Below is a small trained network, with its code and all its weights. Each question gives an input and a class and asks what happens when units are switched off, that is, made to give their printed mean instead of their output.

import numpy as np


def w(rows, s, z=0):
    codes = np.array(rows[::2]) - 128.0
    scale = np.full(codes.shape[1], s)
    scale[-1] = z or s
    return codes * scale


def norm(h):
    return h / np.sqrt((h * h).mean(-1, keepdims=True) + 1e-5)


def f(y):
    return np.maximum(y, 0)


def log_softmax(a):
    a = a - a.max(-1, keepdims=True)
    return a - np.log(np.exp(a).sum(-1, keepdims=True))


def net(x, mask):
    res = np.array(x, float).reshape(1, 4) / 4 @ E
    u = 0
    for l in range(2):
        y = f(norm(res) @ A[l][:, :-1].T + A[l][:, -1])
        res = res + np.where(mask[u : u + 5], y, B[l][:, -1]) @ B[l][:, :-1]
        u += 5
    return log_softmax(norm(res)[-1] @ U[:, :-1].T + U[:, -1])


A, B = {}, {}
E = w([
[130,216,116,54],'x0',
[164,86,214,41],'x1',
[254,138,179,125],'x2',
[131,128,125,127],'x3',
],0.00095)
A[0] = w([
[80,140,118,4,2],'L0N0',
[134,217,105,43,164],'L0N1',
[203,182,113,208,64],'L0N2',
[69,44,192,87,15],'L0N3',
[128,65,145,51,151],'L0N4',
],0.0036,0.0033)
B[0] = w([
[24,174,231,174,160],'L0N0',
[161,178,112,76,252],'L0N1',
[184,66,50,121,156],'L0N2',
[116,80,3,40,147],'L0N3',
[132,132,203,127,207],'L0N4',
],0.0043,0.0028)
A[1] = w([
[124,177,30,66,67],'L1N0',
[68,2,81,10,45],'L1N1',
[171,124,169,91,148],'L1N2',
[59,219,42,75,3],'L1N3',
[73,230,134,177,166],'L1N4',
],0.0032,0.0036)
B[1] = w([
[122,209,20,97,181],'L1N0',
[127,93,77,33,165],'L1N1',
[97,106,115,196,229],'L1N2',
[102,252,98,159,165],'L1N3',
[81,70,181,193,253],'L1N4',
],0.004,0.0019)
U = w([
[6,47,85,246,54],'0',
[30,254,47,145,194],'1',
[239,49,28,202,172],'2',
[238,217,15,65,103],'3',
[72,21,86,5,255],'4',
[5,185,238,72,48],'5',
[201,27,228,162,153],'6',
[240,208,211,49,38],'7',
],0.0093,0.00097)

Each question gives the input, the list of numbers given to net, and the class t.
The units are the neurons (one row each of A and B). Each row of codes is followed by its name. A weight is (code - 128) times the scale printed after its matrix; where a second scale follows, it is the last column's (A, B and U).
mask holds one flag per neuron, layer by layer. A switched-off neuron (its flag False) gives its mean, the last column of its row in B, instead of its output. The means were averaged over made-up inputs and are rounded, as every weight is.
A unit's drop is (log p(t) with every unit on - log p(t) with that unit switched off) / (log p(t) with every unit on - log p(t) with every unit switched off).
The circuit of an input: a set's keep is (log p(t) with only the set's units on - log p(t) with every unit switched off) / (log p(t) with every unit on - log p(t) with every unit switched off). Starting from all 10 units, units are removed one at a time, each time the one whose removal leaves the highest keep (on an exact tie, the one counted first), for as long as the keep stays at least 0.8.
units of the circuit, in order: the units of the circuit, biggest drop first
most important unit: the unit with the biggest drop
k most important neurons: the k neurons with the biggest drops, biggest first
k most important neurons of layer l: the k neurons of layer l with the biggest drops, biggest first
drop of u: that unit's drop, to one decimal
input [-6,1,-1,-3], class 4: units of the circuit, in order : (L0N3; L1N1)
input [-2,-6,1,-4], class 2: most important unit : L0N2
input [-1,2,-7,1], class 4: units of the circuit, in order : (L1N1; L0N0)
input [0,4,4,-1], class 6: 3 most important neurons : (L1N2; L0N1; L1N0)
input [0,-2,1,8], class 2: 2 most important neurons : (L0N2; L0N1)
input [-2,-1,1,2], class 2: 2 most important neurons : (L0N1; L1N4)
input [-3,3,-3,4], class 4: 3 most important neurons of layer 0 : (L0N3; L0N1; L0N4)
input [0,-3,8,4], class 2: drop of L0N2 : 0.2
input [0,-2,8,-2], class 2: 2 most important neurons of layer 0 : (L0N2; L0N1)
input [-1,0,2,6], class 2: drop of L0N0 : 0.1
input [-3,-4,2,-7], class 2: drop of L1N4 : 0.1
